Below is a small trained network, with its code and all its weights. Each question gives an input and a target symbol and asks what happens when units are switched off, that is, made to give their printed mean instead of their output.

import numpy as np


def w(rows, s, z=0):
    codes = np.array(rows[::2]) - 128.0
    scale = np.full(codes.shape[1], s)
    scale[-1] = z or s
    return codes * scale


def norm(h):
    return h / np.sqrt((h * h).mean(-1, keepdims=True) + 1e-5)


def f(y):
    return y / 2 * (1 + np.tanh(0.7978845608 * (y + 0.044715 * y**3)))


def softmax(a):
    e = np.exp(a - a.max(-1, keepdims=True))
    return e / e.sum(-1, keepdims=True)


def log_softmax(a):
    a = a - a.max(-1, keepdims=True)
    return a - np.log(np.exp(a).sum(-1, keepdims=True))


def net(x, mask):
    ids = ['ΓΘΣαεζμ'.index(c) for c in x.split()]
    T = len(ids)
    res = E[ids] + P[:T]
    r = norm(res)
    for j in range(2):
        rows = slice(3 * j, 3 * j + 3)
        q, k, v = (r @ M[0][rows].T for M in (Q, K, V))
        z = softmax(np.where(np.tri(T) > 0, q @ k.T / 3**0.5, -1e9)) @ v
        o = O[0][rows]
        res = res + np.where(mask[j], z, o[:, -1]) @ o[:, :-1]
    y = f(norm(res) @ A[0][:, :-1].T + A[0][:, -1])
    res = res + np.where(mask[2:18], y, B[0][:, -1]) @ B[0][:, :-1]
    return log_softmax(norm(res)[-1] @ U[:, :-1].T + U[:, -1])


Q, K, V, O, A, B = {}, {}, {}, {}, {}, {}
E = w([
[9,172,118],'Γ',
[13,134,89],'Θ',
[222,57,85],'Σ',
[219,192,129],'α',
[72,181,229],'ε',
[248,89,17],'ζ',
[139,52,141],'μ',
],0.015)
P = w([
[4,132,101],'0',
[79,74,230],'1',
[78,15,155],'2',
[75,133,250],'3',
[45,56,117],'4',
[152,33,223],'5',
],0.0043)
Q[0] = w([
[24,40,193],'h0',
[97,119,121],'h0',
[72,198,78],'h0',
[143,128,128],'h1',
[164,79,8],'h1',
[75,142,128],'h1',
],0.012)
K[0] = w([
[134,219,85],'h0',
[173,58,81],'h0',
[152,116,67],'h0',
[2,170,75],'h1',
[136,173,43],'h1',
[90,109,152],'h1',
],0.0084)
V[0] = w([
[123,247,72],'h0',
[206,97,51],'h0',
[140,189,254],'h0',
[87,33,245],'h1',
[163,49,192],'h1',
[59,5,28],'h1',
],0.0095)
O[0] = w([
[149,254,76,102],'h0',
[221,145,217,169],'h0',
[124,100,67,30],'h0',
[47,107,102,104],'h1',
[103,67,95,133],'h1',
[33,127,192,254],'h1',
],0.0097,0.0039)
A[0] = w([
[146,164,149,134],'n0',
[139,92,1,203],'n1',
[62,179,151,234],'n2',
[81,136,146,218],'n3',
[134,50,140,128],'n4',
[89,170,163,224],'n5',
[170,118,122,110],'n6',
[146,144,126,38],'n7',
[119,61,69,139],'n8',
[141,103,76,235],'n9',
[138,90,143,3],'n10',
[117,118,73,113],'n11',
[159,61,121,218],'n12',
[105,69,128,243],'n13',
[155,128,162,211],'n14',
[119,142,86,153],'n15',
],0.018,0.0021)
B[0] = w([
[154,74,70,151],'n0',
[187,60,148,243],'n1',
[161,82,77,253],'n2',
[218,56,88,205],'n3',
[47,128,155,203],'n4',
[253,128,187,216],'n5',
[142,158,172,168],'n6',
[60,118,107,122],'n7',
[124,86,160,211],'n8',
[240,37,140,183],'n9',
[61,205,87,142],'n10',
[191,93,219,157],'n11',
[79,151,203,225],'n12',
[100,175,191,206],'n13',
[85,55,187,182],'n14',
[197,177,103,142],'n15',
],0.006,0.0069)
U = w([
[125,109,96,253],'Γ',
[93,97,127,115],'Θ',
[105,118,199,24],'Σ',
[188,140,105,128],'α',
[160,11,77,39],'ε',
[202,100,223,164],'ζ',
[63,69,184,59],'μ',
],0.011,0.0036)

Each question gives the input, a string of symbols that net reads in full, and the target symbol t.
The units are the heads (3 rows each of Q, K, V and O) and the neurons (one row each of A and B). Each row of codes is followed by its name. A weight is (code - 128) times the scale printed after its matrix; where a second scale follows, it is the last column's (O, A, B and U).
mask holds one flag per unit, heads first, then neurons. A switched-off unit (its flag False) gives its mean, the last column of its rows in O or B, instead of its output. The means were averaged over made-up inputs and are rounded, as every weight is.
A unit's drop is (log p(t) with every unit on - log p(t) with that unit switched off) / (log p(t) with every unit on - log p(t) with every unit switched off).
The circuit of an input: a set's keep is (log p(t) with only the set's units on - log p(t) with every unit switched off) / (log p(t) with every unit on - log p(t) with every unit switched off). Starting from the 12 units with the biggest drops (on a tie, the unit counted first), units are removed one at a time, each time the one whose removal leaves the highest keep (on an exact tie, the one counted first), for as long as the keep stays at least 0.8.
circuit, biggest first: the units of the circuit, biggest drop first
k most important neurons: the k neurons with the biggest drops, biggest first
which heads matter: for each layer, one digit per head in row order, 1 if its drop is at least 0.15 and else 0, layers parted by /
drop of u: that unit's drop, to one decimal
input Γ α Γ Γ, target α: which heads matter	11
input ζ ζ Γ Θ, target ζ: circuit, biggest first	h0, n5
input ζ ζ Θ, target ζ: circuit, biggest first	h0
input ζ ζ ε Γ, target ζ: which heads matter	10
input μ ζ ε μ μ Σ, target μ: which heads matter	00
input μ ε α Γ, target ε: 2 most important neurons	n3, n2
input ε μ Θ ε α Θ, target ε: which heads matter	10
input α Γ Γ, target α: which heads matter	10
input Θ Γ ε Θ, target ε: which heads matter	00
input α ε α ζ ε, target α: which heads matter	11
input ε Θ Γ, target ε: which heads matter	00
input Θ Θ ε ε, target ε: which heads matter	11
input μ ε ζ ζ ζ μ, target μ: which heads matter	00
input μ Γ α, target μ: which heads matter	10
input Γ μ Θ α, target μ: drop of h0	1.1
input Γ Θ Θ α, target α: drop of n1	0.1
input μ Θ ζ, target μ: drop of h0	0.3
